Rows with their classes:
[-15, -4, 3, -11, -4, -1, 20, 9, -25, -4, 17, 17, -25, 22, 21, 37, 14, -2, 17, -11, -15, -17, -4, -8, -10, 16, 1, -9, 17, 12, -3, -11, -13, -16, -6, -1, -31, -3, -12, -50, -20, -25, 5, 5, 17, -16, -2, 42, -13, -1, -11, 0, -61, -6, 0, -17]
S
[-15, 13, 10, -3, -17, 3, 14, 34, -16, 2, 34, 1, 0, 18, 16, 44, 19, 7, 27, -12, -13, -18, -1, -6, -15, 9, 2, -10, 9, 9, -6, -3, -2, -4, -1, -5, -13, -15, -6, -36, -18, -10, 13, -2, 16, -20, 4, 17, -28, -4, -10, 7, -38, -19, 8, 2]
H
[-6, -3, 8, -3, -6, 1, 20, 15, -19, -2, 31, 15, -18, 7, 16, 28, 23, -1, 10, -7, -20, -20, -3, -2, -21, 18, 11, -6, 17, 9, -4, -4, -2, -7, -4, -32, -19, -2, -19, -30, -9, -11, 14, -5, 10, -20, 4, 29, -23, -3, -6, 3, -38, -20, 4, -1]
H
[-17, 8, 13, -1, -33, -3, 13, 7, -12, -1, 30, 6, -4, 20, 9, 25, 23, 7, 15, -12, -18, -7, 1, -12, -16, 9, 0, -12, 2, -6, -5, -8, -2, 5, 3, -4, -5, -24, -11, -49, -12, -23, 6, -2, 16, -25, 7, 10, -25, -6, -7, 14, -34, -17, 3, 11]
S
[-11, 6, 7, -5, -12, -4, 19, 42, -16, -4, 23, 5, -24, 11, 17, 37, 11, -1, 25, -2, -23, -13, 4, 6, -17, 16, 2, -8, 11, 20, -2, 3, -1, -8, -2, -3, -21, -18, 0, -37, -14, -6, 9, 1, 18, -13, 3, 19, -11, -2, -3, 6, -47, -10, -1, -6]
H
[-9, 14, 8, 12, -6, -9, 20, 31, -18, 7, 30, 6, -20, 4, 17, 43, 27, -1, 30, -6, -19, -1, 1, -2, -33, 18, -5, -15, 9, 6, 1, -10, 0, -5, -4, -9, -24, -14, -12, -51, -18, -1, 3, -10, 14, -2, 10, -1, -27, -6, -10, 2, -47, -12, 8, 13]
S
[-14, 0, 11, 1, -5, -2, 4, 13, -14, 0, 7, 10, -11, 18, 16, 50, 30, 0, 23, -3, -11, -6, -1, -11, -12, 8, -10, -9, 14, 2, 2, -6, -13, -12, -7, -5, -26, -7, -14, -54, -21, -11, 3, -10, 9, -7, 14, 12, -27, -9, -7, 9, -51, -14, 7, -4]
H
[-5, 12, 10, -1, -15, -5, 15, 22, -17, -4, 38, 10, -13, 8, 14, 31, 16, -1, 20, -7, -27, -5, 6, 2, -17, 16, -6, -6, 4, 16, 3, -5, 1, 6, 1, -3, -24, -22, 2, -43, -16, -8, 2, 7, 9, -8, 5, 19, -5, -6, -3, -18, -33, -7, -1, 16]
H
[-6, 6, 5, -1, -6, -2, 22, 35, -18, -1, 22, 9, -31, 3, 17, 30, 8, -3, 19, -2, -22, -6, 4, 5, -25, 19, 6, -12, 7, 15, -1, -6, -3, -13, -3, -6, -17, -12, -8, -39, -12, -13, 5, 0, 16, -9, 5, 11, -5, 1, -3, 5, -53, -11, 0, -12]
S
[-17, 8, 9, -12, -30, 3, 18, 39, -18, -5, 27, 1, -14, 23, 22, 36, 0, 7, 24, -10, -11, -22, -5, -1, -16, 11, 13, -14, 10, 11, -7, 3, 0, -14, -3, 6, -9, -15, -1, -37, -18, -20, 12, 6, 26, -24, -11, 26, -15, 0, -9, 18, -51, -17, 3, -18]
S
[-12, 10, 3, -7, 7, 7, 28, 25, -31, 2, 57, 18, -16, 6, 27, 33, 15, 1, 15, -11, -15, -37, -11, -3, -26, 23, 16, -10, 22, 15, -6, -13, 2, -10, 0, -10, -23, 2, -19, -30, -15, -16, 18, 13, 16, -30, -1, 44, -29, -2, -12, -11, -39, -18, 3, 2]
H
